Below is a small trained network, with its code and all its weights. Each question gives an input and a target symbol and asks what happens when units are switched off, that is, made to give their printed mean instead of their output.

import numpy as np


def w(rows, s, z=0):
    codes = np.array(rows[::2]) - 128.0
    scale = np.full(codes.shape[1], s)
    scale[-1] = z or s
    return codes * scale


def norm(h):
    return h / np.sqrt((h * h).mean(-1, keepdims=True) + 1e-5)


def f(y):
    return y / 2 * (1 + np.tanh(0.7978845608 * (y + 0.044715 * y**3)))


def softmax(a):
    e = np.exp(a - a.max(-1, keepdims=True))
    return e / e.sum(-1, keepdims=True)


def log_softmax(a):
    a = a - a.max(-1, keepdims=True)
    return a - np.log(np.exp(a).sum(-1, keepdims=True))


def net(x, mask):
    ids = ['ΛΠαβδεζημξτ'.index(c) for c in x.split()]
    T = len(ids)
    res = E[ids] + P[:T]
    u = 0
    for l in range(2):
        q, k, v = (norm(res) @ M[l].T for M in (Q, K, V))
        z = softmax(np.where(np.tri(T) > 0, q @ k.T / 2**0.5, -1e9)) @ v
        res = res + np.where(mask[u], z, O[l][:, -1]) @ O[l][:, :-1]
        u += 1
        y = f(norm(res) @ A[l][:, :-1].T + A[l][:, -1])
        res = res + np.where(mask[u : u + 8], y, B[l][:, -1]) @ B[l][:, :-1]
        u += 8
    return log_softmax(norm(res)[-1] @ U[:, :-1].T + U[:, -1])


Q, K, V, O, A, B = {}, {}, {}, {}, {}, {}
E = w([
[124,52,97,137],'Λ',
[186,153,48,154],'Π',
[106,145,175,125],'α',
[136,111,69,154],'β',
[67,135,157,104],'δ',
[98,106,85,149],'ε',
[139,254,99,126],'ζ',
[102,103,158,95],'η',
[187,56,107,153],'μ',
[86,165,104,141],'ξ',
[95,152,80,46],'τ',
],0.028)
P = w([
[132,177,97,213],'0',
[82,62,255,25],'1',
[119,174,134,163],'2',
[114,177,121,172],'3',
[97,148,135,131],'4',
[104,167,119,150],'5',
[103,158,114,157],'6',
[94,146,117,143],'7',
[80,112,130,114],'8',
[78,111,130,128],'9',
],0.0045)
Q[0] = w([
[85,141,90,165],'0.h1',
[19,157,7,59],'0.h1',
],0.014)
K[0] = w([
[125,139,97,122],'0.h1',
[70,146,43,4],'0.h1',
],0.013)
V[0] = w([
[122,117,197,254],'0.h1',
[136,146,90,64],'0.h1',
],0.008)
O[0] = w([
[164,170,244,229,1],'0.h1',
[150,135,255,27,199],'0.h1',
],0.0077,0.0038)
A[0] = w([
[100,178,103,136,133],'0.n1',
[185,124,165,90,252],'0.n2',
[140,152,123,200,111],'0.n3',
[111,146,86,109,144],'0.n4',
[127,113,163,75,101],'0.n5',
[136,78,69,203,254],'0.n6',
[109,137,247,171,145],'0.n7',
[207,63,174,181,42],'0.n8',
],0.013,0.0033)
B[0] = w([
[81,110,164,99,219],'0.n1',
[146,202,68,205,128],'0.n2',
[99,116,150,2,159],'0.n3',
[130,177,168,106,213],'0.n4',
[204,151,87,140,135],'0.n5',
[158,63,154,152,254],'0.n6',
[198,199,234,68,142],'0.n7',
[69,55,168,127,135],'0.n8',
],0.01,0.0068)
Q[1] = w([
[28,82,104,254],'1.h1',
[80,214,146,6],'1.h1',
],0.0083)
K[1] = w([
[72,81,38,182],'1.h1',
[20,153,255,137],'1.h1',
],0.0096)
V[1] = w([
[129,212,119,43],'1.h1',
[125,64,85,253],'1.h1',
],0.011)
O[1] = w([
[109,3,151,212,203],'1.h1',
[99,216,197,35,3],'1.h1',
],0.0068,0.0047)
A[1] = w([
[117,209,31,159,167],'1.n1',
[110,115,152,88,103],'1.n2',
[46,156,118,118,86],'1.n3',
[66,100,148,97,116],'1.n4',
[124,70,178,182,170],'1.n5',
[247,113,110,88,124],'1.n6',
[109,80,169,88,2],'1.n7',
[76,60,27,91,197],'1.n8',
],0.014,0.0053)
B[1] = w([
[160,71,201,147,153],'1.n1',
[140,169,183,157,140],'1.n2',
[129,108,47,115,165],'1.n3',
[96,34,97,215,179],'1.n4',
[132,232,99,110,182],'1.n5',
[108,115,46,209,158],'1.n6',
[3,150,174,160,133],'1.n7',
[179,107,142,43,252],'1.n8',
],0.011,0.014)
U = w([
[78,78,203,163,58],'Λ',
[159,254,46,134,111],'Π',
[181,142,79,252,169],'α',
[163,141,87,202,90],'β',
[170,83,205,229,62],'δ',
[31,112,33,196,13],'ε',
[169,166,199,168,213],'ζ',
[74,203,165,48,98],'η',
[213,93,166,92,156],'μ',
[84,148,165,218,175],'ξ',
[97,220,147,205,253],'τ',
],0.012,0.0039)

Each question gives the input, a string of symbols that net reads in full, and the target symbol t.
The units are the heads (2 rows each of Q, K, V and O) and the neurons (one row each of A and B). Each row of codes is followed by its name. A weight is (code - 128) times the scale printed after its matrix; where a second scale follows, it is the last column's (O, A, B and U).
mask holds one flag per unit, layer by layer, with each layer's heads first. A switched-off unit (its flag False) gives its mean, the last column of its rows in O or B, instead of its output. The means were averaged over made-up inputs and are rounded, as every weight is.
A unit's drop is (log p(t) with every unit on - log p(t) with that unit switched off) / (log p(t) with every unit on - log p(t) with every unit switched off).
The circuit of an input: a set's keep is (log p(t) with only the set's units on - log p(t) with every unit switched off) / (log p(t) with every unit on - log p(t) with every unit switched off). Starting from the 12 units with the biggest drops (on a tie, the unit counted first), units are removed one at a time, each time the one whose removal leaves the highest keep (on an exact tie, the one counted first), for as long as the keep stays at least 0.8.
units of the circuit, in order: the units of the circuit, biggest drop first
most important unit: the unit with the biggest drop
top k neurons: the k neurons with the biggest drops, biggest first
k most important neurons of layer l: the k neurons of layer l with the biggest drops, biggest first
drop when u is switched off: that unit's drop, to one decimal
input Π ε ξ ξ Π ξ β β η, target α: top 3 neurons => 0.n5, 0.n7, 1.n8
input Π μ β ζ Λ ξ ξ ε, target Λ: top 2 neurons => 0.n6, 1.n4
input Π ξ ξ μ ξ ε, target Λ: 2 most important neurons of layer 0 => 0.n6, 0.n2
input Λ ε β β β ε, target η: units of the circuit, in order => 1.h1
input δ δ ξ ξ ζ δ ξ δ β ε, target η: 3 most important neurons of layer 0 => 0.n6, 0.n1, 0.n8
input ε ξ ζ τ η δ ζ, target μ: top 2 neurons => 1.n1, 1.n4
input δ ξ ε μ, target ξ: top 2 neurons => 0.n8, 1.n8
input η ξ μ Λ, target Λ: top 3 neurons => 0.n7, 0.n6, 1.n7
input η ξ β ζ, target δ: 2 most important neurons of layer 1 => 1.n1, 1.n8
input ε ξ β Λ, target Λ: top 2 neurons => 1.n7, 0.n8
input μ ξ Λ τ ζ ξ ξ τ α ξ, target μ: 2 most important neurons of layer 1 => 1.n8, 1.n6
input β ε δ β η, target α: top 2 neurons => 0.n7, 0.n5
input ε ξ τ ξ ε ε β, target μ: 3 most important neurons of layer 1 => 1.n8, 1.n4, 1.n3
input Λ ξ δ, target τ: most important unit => 0.n7
input ε δ δ τ ξ ε ξ ξ ξ ε, target μ: top 2 neurons => 1.n8, 1.n6
input ξ ξ δ μ, target ξ: 2 most important neurons of layer 0 => 0.n8, 0.n2
input ε ξ δ τ ξ, target μ: drop when 0.h1 is switched off => 0.9
input ξ ξ τ β δ ε, target μ: drop when 0.h1 is switched off => 1.2
input Λ α α, target ζ: drop when 0.n7 is switched off => 1.4
input β ξ ξ ξ β, target Π: drop when 1.n2 is switched off => 0.0
